Look-ups in named tables: a row name and a column name give one cell, copied from the table.

Table pemu
	fizefe	muz	dilep	rof	vovo	gud	dor
nekom	-79	-97	69	34	-5	-42	54
foli	-77	11	-10	-13	-15	-15	-49
fugipep	-97	-40	-55	0	-45	56	25
zadasun	18	20	-19	-4	-43	-36	38

dor of zadasun is 38
fizefe of fugipep is -97
gud of zadasun is -36
dilep of foli is -10
rof of fugipep is 0
fizefe of foli is -77
vovo of zadasun is -43
gud of nekom is -42
muz of nekom is -97
vovo of fugipep is -45
rof of zadasun is -4
Row with the largest dor: nekom

sazagat =
,romi,rop,molito,pidum
lebi,95,107,46,100
rafu,159,129,129,127
feletes,108,110,103,105
fel,158,170,93,127
mazif,140,137,43,105
fakunog,143,98,78,128
fubulev,82,103,38,78
pekapi,149,97,95,106
labi,120,88,196,111
belizav,125,144,120,113

What is the romi of mazif in sazagat?
140
What is the rop of belizav in sazagat?
144
What is the rop of labi in sazagat?
88
What is the pidum of pekapi in sazagat?
106
What is the rop of fel in sazagat?
170
What is the rop of lebi in sazagat?
107
What is the pidum of mazif in sazagat?
105
What is the rop of mazif in sazagat?
137
What is the molito of mazif in sazagat?
43
What is the rop of rafu in sazagat?
129
What is the pidum of lebi in sazagat?
100
What is the romi of feletes in sazagat?
108
What is the pidum of labi in sazagat?
111
What is the molito of rafu in sazagat?
129
What is the pidum of rafu in sazagat?
127
What is the romi of fel in sazagat?
158
What is the romi of rafu in sazagat?
159
What is the molito of fubulev in sazagat?
38
What is the molito of pekapi in sazagat?
95
Row with the largest pidum: fakunog

gaz =
|  | fupude | zazo | bizal | dud | dovenu | fem |
|---|---|---|---|---|---|---|
| bal | 139 | 120 | 239 | 143 | 179 | 113 |
| lafiti | 132 | 34 | 132 | 141 | 95 | 136 |
| feras | 145 | 180 | 233 | 146 | 149 | 140 |
| razod | 131 | 40 | 105 | 140 | 156 | 92 |
| lasa | 137 | 86 | 182 | 140 | 214 | 80 |
| gati | 146 | 252 | 127 | 146 | 156 | 122 |
| rovog | 140 | 122 | 236 | 145 | 161 | 122 |
| kose | 144 | 171 | 242 | 145 | 167 | 127 |
| koze | 149 | 235 | 202 | 146 | 135 | 151 |
| zas | 134 | 47 | 145 | 142 | 89 | 146 |

What is the fupude of lasa in gaz? 137
What is the bizal of koze in gaz? 202
What is the zazo of gati in gaz? 252
What is the zazo of bal in gaz? 120
What is the dud of feras in gaz? 146
What is the dovenu of razod in gaz? 156
What is the bizal of bal in gaz? 239

ter:
columns: fudif, kulub, gafuro, lokuza, tolas, nar, zoguza, kis
dofon: [0.33, 0.61, 0.14, 0.38, 0.55, 0.21, 0.09, 0.25]
nugaz: [0.38, 0.38, 0.38, 0.36, 0.53, 0.54, 0.32, 0.41]
lugis: [0.39, 0.41, 0.38, 0.43, 0.41, 0.40, 0.42, 0.41]
guligu: [0.55, 0.49, 0.39, 0.41, 0.36, 0.66, 0.76, 0.20]
fis: [0.37, 0.39, 0.39, 0.40, 0.38, 0.39, 0.38, 0.37]
numanuk: [0.38, 0.39, 0.37, 0.42, 0.40, 0.38, 0.41, 0.39]
vaf: [0.39, 0.41, 0.42, 0.41, 0.40, 0.40, 0.39, 0.39]

vaf, tolas -> 0.40
nugaz, zoguza -> 0.32
nugaz, fudif -> 0.38
dofon, zoguza -> 0.09
lugis, kis -> 0.41
fis, nar -> 0.39
vaf, lokuza -> 0.41
nugaz, lokuza -> 0.36
guligu, tolas -> 0.36
guligu, nar -> 0.66
dofon, kulub -> 0.61
dofon, nar -> 0.21
fis, zoguza -> 0.38
nugaz, kulub -> 0.38
numanuk, nar -> 0.38
dofon, fudif -> 0.33
nugaz, tolas -> 0.53
lugis, zoguza -> 0.42
guligu, kis -> 0.20
vaf, gafuro -> 0.42

Table pipud
,zam,meb,gipup,bisakaz,nusib,nub,ditozog,nunu
zaramo,4.7,5.3,4.1,-2.6,2.3,-3.3,3.7,3.5
sizipi,-3.0,2.6,1.9,0.4,5.6,-4.0,0.8,5.5
kuni,-1.7,0.4,4.5,-2.8,-2.1,3.3,0.4,-2.4
biv,-1.2,0.1,2.4,4.6,5.4,2.4,5.2,-1.5
posarop,3.9,-1.2,1.9,-2.1,3.2,-3.1,-2.9,2.3
dudi,-2.4,3.7,2.0,-3.0,-4.2,-3.1,4.5,3.2
dirako,-5.1,1.5,-3.7,-3.9,4.4,-0.6,5.4,3.3
dun,4.0,-4.1,-3.0,-0.4,-4.6,-0.6,-1.6,5.4
mus,2.8,2.9,-4.6,-4.4,-2.0,-2.2,2.4,0.8
fike,-1.5,5.2,-0.7,4.0,-2.6,2.7,-5.1,-3.8
kibulu,0.6,2.3,4.1,-3.8,-0.5,5.6,-4.0,-4.4
zulobu,2.6,5.0,1.3,2.5,-0.6,-1.0,-4.1,-3.0

meb of dudi = 3.7
zam of fike = -1.5
meb of biv = 0.1
zam of kibulu = 0.6
ditozog of dudi = 4.5
zam of dun = 4.0
ditozog of zulobu = -4.1
bisakaz of dun = -0.4
meb of kuni = 0.4
nusib of kibulu = -0.5
meb of mus = 2.9
meb of sizipi = 2.6
bisakaz of biv = 4.6
bisakaz of kibulu = -3.8
zam of zulobu = 2.6
nub of dudi = -3.1
gipup of mus = -4.6
Row with the largest meb: zaramo

Table novami
|  | zezo | gatef |
|---|---|---|
| ridipi | 142 | 160 |
| lural | 136 | 145 |
| gab | 178 | 153 |
| tazon | 143 | 152 |
| duv | 123 | 138 |
| kimeb | 132 | 60 |
| dopa | 141 | 143 |
| ridotu | 198 | 93 |
| bisoko | 121 | 143 |
| sovo | 131 | 134 |

kimeb, gatef => 60
bisoko, zezo => 121
ridipi, gatef => 160
dopa, gatef => 143
gab, zezo => 178
kimeb, zezo => 132
gab, gatef => 153

mon
        bal  gif  dopa  rago  nifu
zes     205  146   129   219   211
zazato  205  145   129   219   211
tol     207  146   127   219   210
mot     204  146   129   219   210
dumi    207  146   129   220   210
tozan   205  146   130   219   212
kide    206  146   130   220   210
rala    247  207   221   229   105
lor     204  146   129   220   210
kem      67  157    76   201    47
dep     206  146   130   220   212
gigis   205  145   129   220   211
sodale  207  146   131   219   211
vis     206  146   130   220   210

What is the dopa of dumi in mon?
129
What is the nifu of mot in mon?
210
What is the dopa of dep in mon?
130
What is the rago of sodale in mon?
219
What is the dopa of zes in mon?
129
What is the bal of vis in mon?
206
What is the gif of zazato in mon?
145
What is the bal of gigis in mon?
205
What is the dopa of gigis in mon?
129
What is the dopa of tozan in mon?
130
What is the nifu of kem in mon?
47
What is the gif of tozan in mon?
146
What is the nifu of zazato in mon?
211
What is the nifu of tol in mon?
210
What is the nifu of sodale in mon?
211
What is the bal of rala in mon?
247
What is the gif of tol in mon?
146
What is the bal of lor in mon?
204
What is the gif of mot in mon?
146
What is the nifu of kide in mon?
210
Which row has the largest bal? rala

zube:
         bil  gitogon  soted  ditazon  fuz  guz  pup  zegaru  buvolov
zumo     199      180    229      240  197  163  225     134      201
sel      160      143    200      193  167  174  199     118      189
futo     182      185    201      191  192  153  209     153      194
guvoz    147       76    159      123  102  147  143     160      165
vot       95       57     52       54   77   95  100     174       85
papeges  208      190    240      235  191  176  198     143      203

vot, zegaru: 174
guvoz, buvolov: 165
guvoz, fuz: 102
papeges, gitogon: 190
zumo, gitogon: 180
sel, pup: 199

Table navu
	gavi	tar
bufe	-0.479	-0.145
darizak	0.160	-0.386
zolega	0.953	-0.629

What is the tar of bufe in navu? -0.145
What is the gavi of bufe in navu? -0.479
What is the tar of zolega in navu? -0.629
What is the gavi of zolega in navu? 0.953
What is the gavi of darizak in navu? 0.160
What is the tar of darizak in navu? -0.386

pupaz.tsv
	lumif	kilima
sirila	0.2	0.9
letam	1.0	1.0
madubop	0.2	0.6
regeke	0.3	0.7

sirila, kilima -> 0.9
madubop, lumif -> 0.2
regeke, kilima -> 0.7
madubop, kilima -> 0.6
sirila, lumif -> 0.2
letam, kilima -> 1.0
letam, lumif -> 1.0
regeke, lumif -> 0.3
Which row has the largest kilima? letam

lazulav
|  | zef | zemadu | dezivo |
|---|---|---|---|
| mapa | 352 | 91 | 431 |
| kup | 411 | 195 | 469 |
| gatag | 830 | 631 | 674 |
| somafor | 840 | 625 | 671 |
| kimise | 891 | 52 | 634 |

somafor, zemadu: 625
kup, zemadu: 195
mapa, zef: 352
kimise, zef: 891
mapa, dezivo: 431
gatag, dezivo: 674
gatag, zef: 830
kimise, zemadu: 52
mapa, zemadu: 91
kimise, dezivo: 634
somafor, zef: 840
kup, zef: 411
gatag, zemadu: 631
kup, dezivo: 469
somafor, dezivo: 671

